Here is a tiny trained network, its code and every weight. The questions are about switching its units off for an input and a target symbol, where a switched-off unit gives its printed mean instead of its output.

import numpy as np


def w(rows, s, z=0):
    codes = np.array(rows[::2]) - 128.0
    scale = np.full(codes.shape[1], s)
    scale[-1] = z or s
    return codes * scale


def f(y):
    return np.maximum(y, 0)


def softmax(a):
    e = np.exp(a - a.max(-1, keepdims=True))
    return e / e.sum(-1, keepdims=True)


def log_softmax(a):
    a = a - a.max(-1, keepdims=True)
    return a - np.log(np.exp(a).sum(-1, keepdims=True))


def net(x, mask):
    ids = ['βγεηπψ'.index(c) for c in x.split()]
    T = len(ids)
    res = E[ids] + P[:T]
    r = res
    for j in range(3):
        rows = slice(4 * j, 4 * j + 4)
        q, k, v = (r @ M[0][rows].T for M in (Q, K, V))
        z = softmax(np.where(np.tri(T) > 0, q @ k.T / 4**0.5, -1e9)) @ v
        o = O[0][rows]
        res = res + np.where(mask[j], z, o[:, -1]) @ o[:, :-1]
    y = f(res @ A[0][:, :-1].T + A[0][:, -1])
    res = res + np.where(mask[3:7], y, B[0][:, -1]) @ B[0][:, :-1]
    return log_softmax(res[-1] @ U[:, :-1].T + U[:, -1])


Q, K, V, O, A, B = {}, {}, {}, {}, {}, {}
E = w([
[91,122,101,10],'β',
[84,162,142,151],'γ',
[127,184,96,22],'ε',
[116,248,169,126],'η',
[85,238,255,145],'π',
[99,208,236,5],'ψ',
],0.0077)
P = w([
[36,147,73,147],'0',
[159,153,141,117],'1',
[97,108,182,136],'2',
[199,84,150,169],'3',
[110,7,221,154],'4',
[227,55,150,188],'5',
],0.013)
Q[0] = w([
[52,183,191,117],'head 0',
[35,116,140,80],'head 0',
[44,173,172,114],'head 0',
[193,116,154,147],'head 0',
[161,59,213,94],'head 1',
[241,49,73,188],'head 1',
[253,145,203,129],'head 1',
[223,167,155,91],'head 1',
[108,97,95,149],'head 2',
[4,124,131,133],'head 2',
[188,127,85,132],'head 2',
[211,64,194,145],'head 2',
],0.024)
K[0] = w([
[43,112,85,88],'head 0',
[53,169,111,173],'head 0',
[36,135,63,115],'head 0',
[169,83,185,99],'head 0',
[204,220,163,84],'head 1',
[255,56,191,167],'head 1',
[184,160,230,75],'head 1',
[133,159,219,132],'head 1',
[146,94,101,125],'head 2',
[91,182,34,119],'head 2',
[144,58,175,149],'head 2',
[223,144,197,78],'head 2',
],0.025)
V[0] = w([
[83,154,149,122],'head 0',
[142,108,204,97],'head 0',
[169,120,149,135],'head 0',
[174,106,108,135],'head 0',
[195,157,2,119],'head 1',
[108,77,144,124],'head 1',
[96,107,184,135],'head 1',
[117,57,110,37],'head 1',
[114,179,159,102],'head 2',
[140,59,92,67],'head 2',
[153,86,96,223],'head 2',
[126,187,150,101],'head 2',
],0.022)
O[0] = w([
[148,98,184,162,232],'head 0',
[172,185,137,110,50],'head 0',
[119,181,94,124,42],'head 0',
[103,157,74,101,28],'head 0',
[225,130,5,149,44],'head 1',
[150,99,207,140,65],'head 1',
[94,120,201,118,152],'head 1',
[179,138,219,180,18],'head 1',
[132,180,99,90,241],'head 2',
[121,149,187,217,5],'head 2',
[129,22,142,124,2],'head 2',
[155,176,110,94,235],'head 2',
],0.02,0.0082)
A[0] = w([
[245,92,61,151,89],'neuron 0',
[172,92,68,97,87],'neuron 1',
[101,85,187,174,75],'neuron 2',
[118,197,107,98,1],'neuron 3',
],0.011,0.0099)
B[0] = w([
[2,123,148,137,190],'neuron 0',
[161,154,124,177,240],'neuron 1',
[173,117,72,130,187],'neuron 2',
[164,73,185,134,255],'neuron 3',
],0.017,0.013)
U = w([
[231,134,122,198,141],'β',
[186,41,125,161,108],'γ',
[136,169,104,183,132],'ε',
[229,255,16,98,254],'η',
[136,148,110,67,6],'π',
[210,223,148,138,97],'ψ',
],0.0043,0.0075)

Each question gives the input, a string of symbols that net reads in full, and the target symbol t.
The units are the heads (4 rows each of Q, K, V and O) and the neurons (one row each of A and B). Each row of codes is followed by its name. A weight is (code - 128) times the scale printed after its matrix; where a second scale follows, it is the last column's (O, A, B and U).
mask holds one flag per unit, heads first, then neurons. A switched-off unit (its flag False) gives its mean, the last column of its rows in O or B, instead of its output. The means were averaged over made-up inputs and are rounded, as every weight is.
A unit's drop is (log p(t) with every unit on - log p(t) with that unit switched off) / (log p(t) with every unit on - log p(t) with every unit switched off).
The circuit of an input: a set's keep is (log p(t) with only the set's units on - log p(t) with every unit switched off) / (log p(t) with every unit on - log p(t) with every unit switched off). Starting from all 7 units, units are removed one at a time, each time the one whose removal leaves the highest keep (on an exact tie, the one counted first), for as long as the keep stays at least 0.8.
units of the circuit, in order: the units of the circuit, biggest drop first
k most important neurons: the k neurons with the biggest drops, biggest first
heads that matter: for each layer, one digit per head in row order, 1 if its drop is at least 0.15 and else 0, layers parted by /
input ψ γ η, target ψ: units of the circuit, in order : [head 2; head 1]
input η γ π γ ψ, target γ: units of the circuit, in order : [head 0]
input γ η γ η γ π, target π: heads that matter : 111
input β π η ε β, target π: 2 most important neurons : [neuron 3; neuron 1]
input γ ε π, target γ: heads that matter : 101
input η γ ψ β, target ψ: units of the circuit, in order : [head 1; head 2]
input ε η ψ η, target ψ: units of the circuit, in order : [head 1; head 2]
input π ε γ β η, target ε: units of the circuit, in order : [neuron 0; head 1]
input ε η γ ε η, target η: heads that matter : 011
input ψ ψ ε π ε η, target π: units of the circuit, in order : [head 1; head 0; head 2]
input ε β π, target ε: 2 most important neurons : [neuron 0; neuron 3]
input γ γ β, target γ: heads that matter : 101
input π η π η, target π: heads that matter : 010
input π ε ψ, target π: units of the circuit, in order : [head 1]
input ψ η γ, target ψ: units of the circuit, in order : [head 2; head 1]
input η η ε γ, target η: heads that matter : 110
input η ψ ψ β, target ψ: heads that matter : 011
input η γ β, target η: heads that matter : 011
input γ ε ψ ψ, target ψ: units of the circuit, in order : [head 0; head 1]
input γ η π ε, target π: heads that matter : 010
input β γ β ε ε β, target ε: units of the circuit, in order : [head 0; neuron 0; head 1; head 2]
input β π π η ε, target π: heads that matter : 011
input ε ψ γ γ, target ψ: units of the circuit, in order : [neuron 3; head 2; head 1]
